Here is a tiny trained network, its code and every weight. The questions are about switching its units off for an input and a target symbol, where a switched-off unit gives its printed mean instead of its output.

import numpy as np


def w(rows, s, z=0):
    codes = np.array(rows[::2]) - 128.0
    scale = np.full(codes.shape[1], s)
    scale[-1] = z or s
    return codes * scale


def norm(h):
    return h / np.sqrt((h * h).mean(-1, keepdims=True) + 1e-5)


def f(y):
    return y / 2 * (1 + np.tanh(0.7978845608 * (y + 0.044715 * y**3)))


def softmax(a):
    e = np.exp(a - a.max(-1, keepdims=True))
    return e / e.sum(-1, keepdims=True)


def log_softmax(a):
    a = a - a.max(-1, keepdims=True)
    return a - np.log(np.exp(a).sum(-1, keepdims=True))


def net(x, mask):
    ids = ['ΔΘΣαβεζηλμξτφψ'.index(c) for c in x.split()]
    T = len(ids)
    res = E[ids] + P[:T]
    u = 0
    for l in range(2):
        r = norm(res)
        for j in range(2):
            rows = slice(3 * j, 3 * j + 3)
            q, k, v = (r @ M[l][rows].T for M in (Q, K, V))
            z = softmax(np.where(np.tri(T) > 0, q @ k.T / 3**0.5, -1e9)) @ v
            o = O[l][rows]
            res = res + np.where(mask[u + j], z, o[:, -1]) @ o[:, :-1]
        u += 2
        y = f(norm(res) @ A[l][:, :-1].T + A[l][:, -1])
        res = res + np.where(mask[u : u + 8], y, B[l][:, -1]) @ B[l][:, :-1]
        u += 8
    return log_softmax(norm(res)[-1] @ U[:, :-1].T + U[:, -1])


Q, K, V, O, A, B = {}, {}, {}, {}, {}, {}
E = w([
[137,84,191,54,162,81,144,103,168,99,112],'Δ',
[140,128,176,134,163,81,147,79,105,144,167],'Θ',
[88,169,15,163,133,135,158,178,174,154,212],'Σ',
[196,139,95,169,115,110,83,135,168,104,136],'α',
[110,99,139,90,126,174,113,120,178,120,135],'β',
[171,67,100,137,52,86,173,128,189,161,116],'ε',
[98,148,250,76,126,135,220,183,194,65,115],'ζ',
[114,102,97,147,159,98,152,44,157,65,81],'η',
[131,208,142,70,131,107,143,122,93,82,106],'λ',
[163,173,143,122,101,126,167,132,80,96,113],'μ',
[51,183,135,150,88,16,118,118,145,138,143],'ξ',
[139,77,174,178,149,168,124,106,162,169,85],'τ',
[89,105,119,156,116,224,79,127,11,108,79],'φ',
[139,73,121,129,147,144,184,167,126,88,148],'ψ',
],0.022)
P = w([
[173,102,139,182,105,172,76,122,162,2,211],'0',
[180,208,111,194,130,142,137,153,229,88,90],'1',
[168,194,99,165,113,159,158,151,204,106,94],'2',
[155,195,96,126,107,169,154,128,167,135,107],'3',
[139,187,86,102,91,185,157,119,122,167,111],'4',
[129,177,71,71,84,203,168,112,102,195,123],'5',
[114,168,55,55,75,214,172,102,78,229,123],'6',
],0.0083)
Q[0] = w([
[139,190,163,101,82,148,205,226,101,34,184],'L0H0',
[137,158,96,219,124,129,189,253,61,161,75],'L0H0',
[185,143,31,229,125,79,53,120,50,116,200],'L0H0',
[151,194,109,162,78,188,130,212,166,117,98],'L0H1',
[137,106,70,31,89,169,104,208,150,108,30],'L0H1',
[40,145,6,114,60,120,109,194,142,53,96],'L0H1',
],0.0074)
K[0] = w([
[136,108,126,147,82,74,126,175,104,55,253],'L0H0',
[181,69,202,191,134,103,81,149,137,166,178],'L0H0',
[223,184,130,139,149,140,2,126,208,95,135],'L0H0',
[191,125,141,78,77,138,98,205,127,82,106],'L0H1',
[101,69,40,7,83,197,153,178,116,158,25],'L0H1',
[124,96,56,112,88,56,153,154,155,94,98],'L0H1',
],0.0086)
V[0] = w([
[119,74,200,103,154,150,109,221,169,211,177],'L0H0',
[33,193,246,158,165,173,177,214,106,58,159],'L0H0',
[86,23,138,235,155,87,133,141,45,119,71],'L0H0',
[202,124,100,70,89,154,228,76,60,195,124],'L0H1',
[161,90,139,97,245,227,132,167,158,227,102],'L0H1',
[68,147,145,169,137,141,126,4,110,141,123],'L0H1',
],0.0047)
O[0] = w([
[152,170,154,134,46,117,154,176,21,144,183,71],'L0H0',
[132,2,232,155,142,148,161,62,98,147,105,228],'L0H0',
[66,164,79,187,108,153,174,115,104,55,83,77],'L0H0',
[177,117,128,230,232,51,137,150,203,128,125,216],'L0H1',
[162,138,204,151,187,47,63,176,164,98,98,111],'L0H1',
[123,131,136,120,119,129,153,161,171,67,186,6],'L0H1',
],0.0069,0.002)
A[0] = w([
[144,89,78,1,128,141,168,153,60,97,136,117],'L0N0',
[5,166,136,97,124,177,120,92,60,135,148,93],'L0N1',
[44,249,180,105,194,146,158,236,156,90,148,93],'L0N2',
[87,80,138,115,192,156,74,191,47,113,88,10],'L0N3',
[122,69,232,87,91,127,62,133,107,147,119,137],'L0N4',
[142,137,37,170,158,193,125,146,61,76,126,254],'L0N5',
[142,131,170,102,201,219,150,167,153,131,69,196],'L0N6',
[97,109,80,78,149,53,94,99,214,117,145,23],'L0N7',
],0.0064,0.0016)
B[0] = w([
[156,160,77,244,143,102,84,201,130,110,136,176],'L0N0',
[203,118,169,198,147,206,148,78,177,160,153,143],'L0N1',
[110,2,192,194,115,113,215,194,124,149,120,139],'L0N2',
[103,103,120,60,125,207,56,9,69,143,49,133],'L0N3',
[89,132,125,65,84,134,183,225,152,170,135,160],'L0N4',
[120,174,222,183,143,126,88,159,73,223,126,212],'L0N5',
[145,197,134,123,95,98,162,126,90,118,90,254],'L0N6',
[45,98,35,188,153,101,94,97,156,154,70,176],'L0N7',
],0.0083,0.0047)
Q[1] = w([
[68,140,78,149,91,70,108,113,192,143,253],'L1H0',
[2,165,114,9,148,102,80,108,139,116,246],'L1H0',
[143,40,140,230,140,193,74,97,20,114,102],'L1H0',
[130,149,110,179,159,100,115,194,60,65,88],'L1H1',
[38,125,96,64,154,106,136,161,158,120,142],'L1H1',
[65,107,33,143,83,45,62,74,140,202,189],'L1H1',
],0.0081)
K[1] = w([
[139,230,133,149,178,20,154,101,163,241,76],'L1H0',
[186,134,59,77,113,142,199,104,139,255,51],'L1H0',
[53,153,143,130,96,159,135,90,176,9,167],'L1H0',
[172,144,127,88,141,165,83,135,44,42,186],'L1H1',
[92,129,150,109,110,110,130,100,80,214,120],'L1H1',
[86,162,45,82,142,23,129,134,129,178,98],'L1H1',
],0.0083)
V[1] = w([
[113,135,132,177,182,108,172,165,83,208,142],'L1H0',
[69,250,187,77,69,184,84,97,143,169,195],'L1H0',
[143,152,86,176,74,142,132,78,55,144,103],'L1H0',
[235,182,108,135,152,174,130,120,156,89,128],'L1H1',
[138,208,167,193,67,125,71,123,98,113,172],'L1H1',
[129,149,188,211,117,154,183,126,223,254,102],'L1H1',
],0.0083)
O[1] = w([
[86,196,161,147,180,254,119,111,87,144,148,143],'L1H0',
[115,153,149,67,183,72,141,169,106,45,137,76],'L1H0',
[180,82,129,76,103,69,90,168,26,127,112,105],'L1H0',
[187,172,75,65,197,128,52,137,187,219,113,169],'L1H1',
[50,141,164,189,147,135,107,90,136,214,146,161],'L1H1',
[76,67,83,82,143,80,201,171,122,128,183,254],'L1H1',
],0.0092,0.0059)
A[1] = w([
[155,194,161,253,146,254,137,139,81,116,97,6],'L1N0',
[203,159,152,121,187,128,153,176,108,184,127,4],'L1N1',
[123,190,156,200,136,63,130,120,122,124,115,75],'L1N2',
[102,154,114,104,167,84,112,93,150,1,107,138],'L1N3',
[160,130,155,129,121,140,177,92,188,162,97,227],'L1N4',
[88,148,137,145,164,114,163,143,88,119,60,92],'L1N5',
[50,113,107,132,123,68,201,145,114,85,146,55],'L1N6',
[100,111,95,43,79,185,92,49,110,182,144,211],'L1N7',
],0.0092,0.0037)
B[1] = w([
[142,75,104,90,142,84,41,166,124,91,148,242],'L1N0',
[64,141,116,132,62,173,154,92,189,85,107,193],'L1N1',
[77,17,104,119,167,143,174,87,179,126,121,169],'L1N2',
[114,132,74,178,172,181,104,141,66,169,103,163],'L1N3',
[149,132,130,135,147,160,119,109,48,121,190,254],'L1N4',
[170,123,138,97,77,192,100,152,131,130,156,166],'L1N5',
[123,170,132,165,64,130,19,67,100,119,118,208],'L1N6',
[95,168,97,73,111,117,148,5,110,179,35,173],'L1N7',
],0.011,0.0072)
U = w([
[242,191,83,156,55,213,142,106,110,39,169,133],'Δ',
[176,120,154,224,214,116,163,52,184,153,213,178],'Θ',
[59,157,68,169,136,165,121,227,98,184,206,38],'Σ',
[222,254,123,127,151,68,56,130,184,155,159,236],'α',
[117,218,128,55,146,167,109,175,168,68,175,198],'β',
[233,64,67,159,44,42,185,144,133,171,151,77],'ε',
[147,94,218,125,96,126,209,174,108,110,106,255],'ζ',
[100,127,38,217,200,115,139,100,118,72,31,75],'η',
[99,21,114,54,154,145,115,74,221,59,144,9],'λ',
[110,124,90,51,220,23,155,156,37,76,94,112],'μ',
[42,112,136,212,37,46,99,80,148,108,134,85],'ξ',
[36,93,172,122,198,10,121,152,192,167,103,146],'τ',
[187,87,138,127,149,146,21,140,41,147,129,145],'φ',
[146,157,167,107,127,204,152,75,89,231,53,126],'ψ',
],0.0091,0.0038)

Each question gives the input, a string of symbols that net reads in full, and the target symbol t.
The units are the heads (3 rows each of Q, K, V and O) and the neurons (one row each of A and B). Each row of codes is followed by its name. A weight is (code - 128) times the scale printed after its matrix; where a second scale follows, it is the last column's (O, A, B and U).
mask holds one flag per unit, layer by layer, with each layer's heads first. A switched-off unit (its flag False) gives its mean, the last column of its rows in O or B, instead of its output. The means were averaged over made-up inputs and are rounded, as every weight is.
A unit's drop is (log p(t) with every unit on - log p(t) with that unit switched off) / (log p(t) with every unit on - log p(t) with every unit switched off).
The circuit of an input: a set's keep is (log p(t) with only the set's units on - log p(t) with every unit switched off) / (log p(t) with every unit on - log p(t) with every unit switched off). Starting from the 12 units with the biggest drops (on a tie, the unit counted first), units are removed one at a time, each time the one whose removal leaves the highest keep (on an exact tie, the one counted first), for as long as the keep stays at least 0.8.
units of the circuit, in order: the units of the circuit, biggest drop first
k most important neurons: the k neurons with the biggest drops, biggest first
k most important neurons of layer l: the k neurons of layer l with the biggest drops, biggest first
which heads matter: for each layer, one digit per head in row order, 1 if its drop is at least 0.15 and else 0, layers parted by /
input α Θ ξ ε Θ, target ξ: units of the circuit, in order : (L1H1, L1N6, L0N6)
input Δ ζ φ β ψ, target Θ: which heads matter : 00 / 10
input η ψ Δ ψ τ ψ, target ε: units of the circuit, in order : (L1H0)
input η ψ μ α Θ τ, target ε: units of the circuit, in order : (L1H0, L0H1)
input λ Θ Θ ψ τ, target α: which heads matter : 11 / 01
input Σ Θ Δ ψ Θ τ Δ, target τ: 3 most important neurons of layer 1 : (L1N5, L1N3, L1N6)
input Θ ε ε ψ ε, target ψ: 2 most important neurons : (L0N5, L1N7)
input ξ Θ λ, target μ: units of the circuit, in order : (L0H1, L1H0)
input ψ α τ ζ ζ τ, target φ: which heads matter : 11 / 00
input ψ μ μ β τ Δ, target τ: units of the circuit, in order : (L0H1, L0N7)
input ψ ε ψ ψ τ, target φ: which heads matter : 11 / 10
input α β ψ λ ψ ξ μ, target τ: 3 most important neurons : (L0N5, L1N2, L0N6)
input ψ Θ Σ Θ ξ Δ λ, target φ: which heads matter : 00 / 11
input Θ ψ Θ ε ψ ψ μ, target λ: which heads matter : 01 / 01
input ξ ζ Θ η τ, target μ: which heads matter : 01 / 10
input ψ ψ ξ Θ Δ, target ξ: units of the circuit, in order : (L1H1, L0N7, L1N6)
input α ψ ψ ψ, target τ: which heads matter : 01 / 11
input λ Δ ψ, target α: which heads matter : 11 / 01
input Θ ψ Θ Θ Θ Θ α, target α: units of the circuit, in order : (L0H0)
input Σ φ Δ ψ α τ ψ, target β: which heads matter : 01 / 10
input φ μ ψ Δ ψ ψ, target ζ: which heads matter : 01 / 11
input τ ψ ξ Δ ε ξ Δ, target ξ: 2 most important neurons : (L1N6, L0N0)
input τ Θ Δ Δ ξ μ, target ξ: 2 most important neurons : (L1N6, L0N4)
input η η τ, target ε: which heads matter : 00 / 10
input ε Θ τ Θ ε Θ τ, target Σ: which heads matter : 11 / 01
input ε ψ Θ Δ ε Θ β, target ε: which heads matter : 11 / 01
input ε λ ψ Θ ψ μ, target Σ: 2 most important neurons : (L0N5, L0N2)
input ε ψ Δ ψ, target Σ: which heads matter : 10 / 11
input τ μ μ ε ξ ξ β, target ξ: 3 most important neurons : (L1N6, L0N6, L0N7)
input μ λ ψ Δ Θ ψ, target ψ: 2 most important neurons : (L1N1, L1N0)
